Below are the code and all the weights of a small trained network. Each question names an input and a target symbol and asks about switching units off, where a switched-off unit gives its printed mean instead of its output.

import numpy as np


def w(rows, s, z=0):
    codes = np.array(rows[::2]) - 128.0
    scale = np.full(codes.shape[1], s)
    scale[-1] = z or s
    return codes * scale


def f(y):
    return y / 2 * (1 + np.tanh(0.7978845608 * (y + 0.044715 * y**3)))


def softmax(a):
    e = np.exp(a - a.max(-1, keepdims=True))
    return e / e.sum(-1, keepdims=True)


def log_softmax(a):
    a = a - a.max(-1, keepdims=True)
    return a - np.log(np.exp(a).sum(-1, keepdims=True))


def net(x, mask):
    ids = ['αγδζλμξπστφψ'.index(c) for c in x.split()]
    T = len(ids)
    res = E[ids] + P[:T]
    u = 0
    for l in range(2):
        r = res
        for j in range(2):
            rows = slice(2 * j, 2 * j + 2)
            q, k, v = (r @ M[l][rows].T for M in (Q, K, V))
            z = softmax(np.where(np.tri(T) > 0, q @ k.T / 2**0.5, -1e9)) @ v
            o = O[l][rows]
            res = res + np.where(mask[u + j], z, o[:, -1]) @ o[:, :-1]
        u += 2
        y = f(res @ A[l][:, :-1].T + A[l][:, -1])
        res = res + np.where(mask[u : u + 4], y, B[l][:, -1]) @ B[l][:, :-1]
        u += 4
    return log_softmax(res[-1] @ U[:, :-1].T + U[:, -1])


Q, K, V, O, A, B = {}, {}, {}, {}, {}, {}
E = w([
[95,113,109,153,102,71,149,121,73],'α',
[70,147,119,55,101,100,81,95,152],'γ',
[160,120,42,113,180,145,161,176,147],'δ',
[180,88,68,59,63,211,76,98,86],'ζ',
[141,147,133,126,211,174,175,115,73],'λ',
[122,139,137,138,105,4,143,140,93],'μ',
[139,87,151,112,113,67,93,151,32],'ξ',
[142,149,176,102,115,43,139,161,105],'π',
[101,130,132,119,84,90,146,188,73],'σ',
[175,84,100,126,106,115,78,182,203],'τ',
[168,51,168,131,139,150,156,82,169],'φ',
[50,135,136,91,76,156,77,170,152],'ψ',
],0.011)
P = w([
[176,204,133,255,83,194,90,146,109],'0',
[153,112,116,149,208,127,89,159,125],'1',
[145,106,110,130,192,127,96,158,125],'2',
[132,100,100,118,171,132,121,154,132],'3',
[117,109,100,92,159,127,145,152,129],'4',
[113,113,94,66,142,124,167,143,120],'5',
[101,120,92,38,129,121,187,146,124],'6',
[96,118,85,24,106,115,217,140,126],'7',
],0.0057)
Q[0] = w([
[112,98,187,185,75,41,122,194,3],'0.h0',
[210,128,167,146,140,185,115,41,82],'0.h0',
[88,73,144,107,63,117,55,119,150],'0.h1',
[94,94,224,145,99,23,128,156,45],'0.h1',
],0.024)
K[0] = w([
[167,241,164,246,45,169,48,96,104],'0.h0',
[172,102,107,101,176,227,186,214,51],'0.h0',
[97,125,79,92,40,82,109,64,155],'0.h1',
[138,201,231,222,2,133,146,111,89],'0.h1',
],0.025)
V[0] = w([
[102,67,118,149,138,199,75,207,59],'0.h0',
[128,183,205,103,128,137,117,242,211],'0.h0',
[229,89,198,115,170,80,89,64,138],'0.h1',
[167,100,122,97,110,66,120,217,3],'0.h1',
],0.014)
O[0] = w([
[212,161,183,84,234,184,83,119,107,158],'0.h0',
[228,95,168,89,126,79,70,221,207,121],'0.h0',
[93,112,135,154,39,129,79,38,204,3],'0.h1',
[255,160,63,104,105,74,136,40,144,189],'0.h1',
],0.0058,0.0024)
A[0] = w([
[107,188,159,114,147,79,141,53,134,24],'0.n0',
[148,157,81,242,194,114,126,150,125,23],'0.n1',
[9,198,151,106,90,92,49,131,117,62],'0.n2',
[100,218,86,221,98,116,173,105,119,1],'0.n3',
],0.015,0.0062)
B[0] = w([
[124,169,110,92,111,224,62,114,60,122],'0.n0',
[168,157,104,115,254,123,112,222,138,146],'0.n1',
[87,133,43,52,255,110,85,50,155,253],'0.n2',
[148,96,35,246,156,89,155,100,93,120],'0.n3',
],0.0075,0.0066)
Q[1] = w([
[72,251,53,80,192,136,100,169,49],'1.h0',
[111,124,210,75,163,171,151,24,77],'1.h0',
[189,207,190,177,43,2,109,133,24],'1.h1',
[126,145,86,155,176,209,174,95,85],'1.h1',
],0.031)
K[1] = w([
[86,207,34,18,173,111,126,160,62],'1.h0',
[79,127,213,125,173,139,158,21,80],'1.h0',
[173,218,145,251,94,167,101,166,59],'1.h1',
[141,101,109,122,200,155,149,43,114],'1.h1',
],0.035)
V[1] = w([
[111,113,121,128,74,96,194,89,138],'1.h0',
[126,147,120,63,113,103,253,136,102],'1.h0',
[124,128,214,14,72,148,76,154,160],'1.h1',
[107,147,187,154,190,230,130,163,187],'1.h1',
],0.012)
O[1] = w([
[182,150,111,148,198,103,88,178,87,1],'1.h0',
[177,96,194,186,138,82,72,96,151,107],'1.h0',
[140,102,253,37,117,195,194,135,217,154],'1.h1',
[212,85,200,65,118,6,121,35,99,101],'1.h1',
],0.0051,0.0074)
A[1] = w([
[62,126,195,157,160,38,168,180,74,7],'1.n0',
[160,56,186,249,175,153,18,92,176,140],'1.n1',
[99,161,220,143,198,120,181,128,40,1],'1.n2',
[162,93,119,175,49,108,46,180,190,66],'1.n3',
],0.017,0.0037)
B[1] = w([
[114,4,111,129,119,155,105,181,81,159],'1.n0',
[127,194,215,88,80,103,154,157,92,250],'1.n1',
[109,146,174,177,186,155,153,25,128,211],'1.n2',
[149,93,146,221,116,113,92,54,187,231],'1.n3',
],0.014,0.0017)
U = w([
[111,149,108,139,111,109,108,144,78,80],'α',
[94,80,130,159,120,206,178,182,130,160],'γ',
[160,126,96,102,88,62,135,76,100,63],'δ',
[124,161,139,161,164,141,164,90,111,59],'ζ',
[125,102,128,130,119,101,116,103,90,42],'λ',
[123,152,105,165,104,123,116,113,113,104],'μ',
[188,140,88,89,65,233,72,90,79,123],'ξ',
[154,106,135,150,98,139,105,114,189,127],'π',
[254,139,106,136,242,108,135,205,139,201],'σ',
[120,158,191,89,78,112,172,143,131,210],'τ',
[42,162,120,86,156,79,53,117,150,189],'φ',
[140,97,152,118,158,130,145,119,133,1],'ψ',
],0.0083,0.005)

Each question gives the input, a string of symbols that net reads in full, and the target symbol t.
The units are the heads (2 rows each of Q, K, V and O) and the neurons (one row each of A and B). Each row of codes is followed by its name. A weight is (code - 128) times the scale printed after its matrix; where a second scale follows, it is the last column's (O, A, B and U).
mask holds one flag per unit, layer by layer, with each layer's heads first. A switched-off unit (its flag False) gives its mean, the last column of its rows in O or B, instead of its output. The means were averaged over made-up inputs and are rounded, as every weight is.
A unit's drop is (log p(t) with every unit on - log p(t) with that unit switched off) / (log p(t) with every unit on - log p(t) with every unit switched off).
The circuit of an input: a set's keep is (log p(t) with only the set's units on - log p(t) with every unit switched off) / (log p(t) with every unit on - log p(t) with every unit switched off). Starting from all 12 units, units are removed one at a time, each time the one whose removal leaves the highest keep (on an exact tie, the one counted first), for as long as the keep stays at least 0.8.
units of the circuit, in order: the units of the circuit, biggest drop first
unit that matters most: the unit with the biggest drop
top k neurons: the k neurons with the biggest drops, biggest first
top k neurons in layer l: the k neurons of layer l with the biggest drops, biggest first
heads that matter: for each layer, one digit per head in row order, 1 if its drop is at least 0.15 and else 0, layers parted by /
input ξ μ δ γ γ λ γ μ, target ξ: unit that matters most => 0.h1
input μ δ σ γ φ φ φ π, target μ: heads that matter => 11 / 01
input τ ζ γ γ φ σ α, target τ: heads that matter => 10 / 11
input φ γ γ σ γ γ φ, target γ: units of the circuit, in order => [0.n2 0.h0 1.h1]
input γ τ γ φ φ γ π, target γ: heads that matter => 01 / 00
input δ α π, target δ: heads that matter => 01 / 01
input φ τ δ γ φ γ μ, target φ: heads that matter => 01 / 00
input δ γ ζ γ γ δ, target γ: heads that matter => 10 / 11
input τ λ γ ξ, target τ: units of the circuit, in order => [0.h0 1.h1 0.n2 1.h0]
input μ ζ φ λ φ φ δ μ, target μ: top 2 neurons => [0.n3 1.n3]
input ξ γ γ φ γ σ, target ξ: units of the circuit, in order => [0.h1 0.h0 0.n0]
input σ γ γ φ γ π σ, target σ: units of the circuit, in order => [0.h1 0.h0]
input μ α φ γ γ φ σ, target μ: heads that matter => 01 / 01
input φ σ γ ζ γ φ γ σ, target φ: heads that matter => 01 / 00
input φ γ τ δ γ γ δ, target γ: units of the circuit, in order => [0.h0 1.h1]
input ψ γ γ γ φ ψ σ, target ψ: heads that matter => 11 / 01
input μ γ φ δ ξ, target μ: unit that matters most => 1.h1
input λ τ λ ζ λ λ σ, target λ: top 4 neurons => [0.n2 1.n0 0.n1 1.n2]
input τ γ τ ζ μ λ φ, target τ: units of the circuit, in order => [1.h0 1.n1 0.n2]
input σ μ τ γ φ γ τ π, target σ: unit that matters most => 0.h1
input γ α δ τ γ σ, target γ: top 2 neurons => [1.n0 0.n2]
input τ σ ζ φ ψ, target τ: units of the circuit, in order => [1.h1 0.h0]
input π δ λ φ σ, target π: top 2 neurons => [1.n3 0.n2]
input γ σ ζ ζ φ, target τ: units of the circuit, in order => [1.n1 1.h0 0.n2]
input γ ζ α, target γ: top 2 neurons => [1.n0 0.n2]
input φ φ φ ψ, target τ: top 2 neurons in layer 0 => [0.n2 0.n1]
input α ψ γ ζ μ μ, target α: unit that matters most => 1.h1
input γ δ δ π γ ψ γ ξ, target γ: top 2 neurons => [1.n0 0.n2]
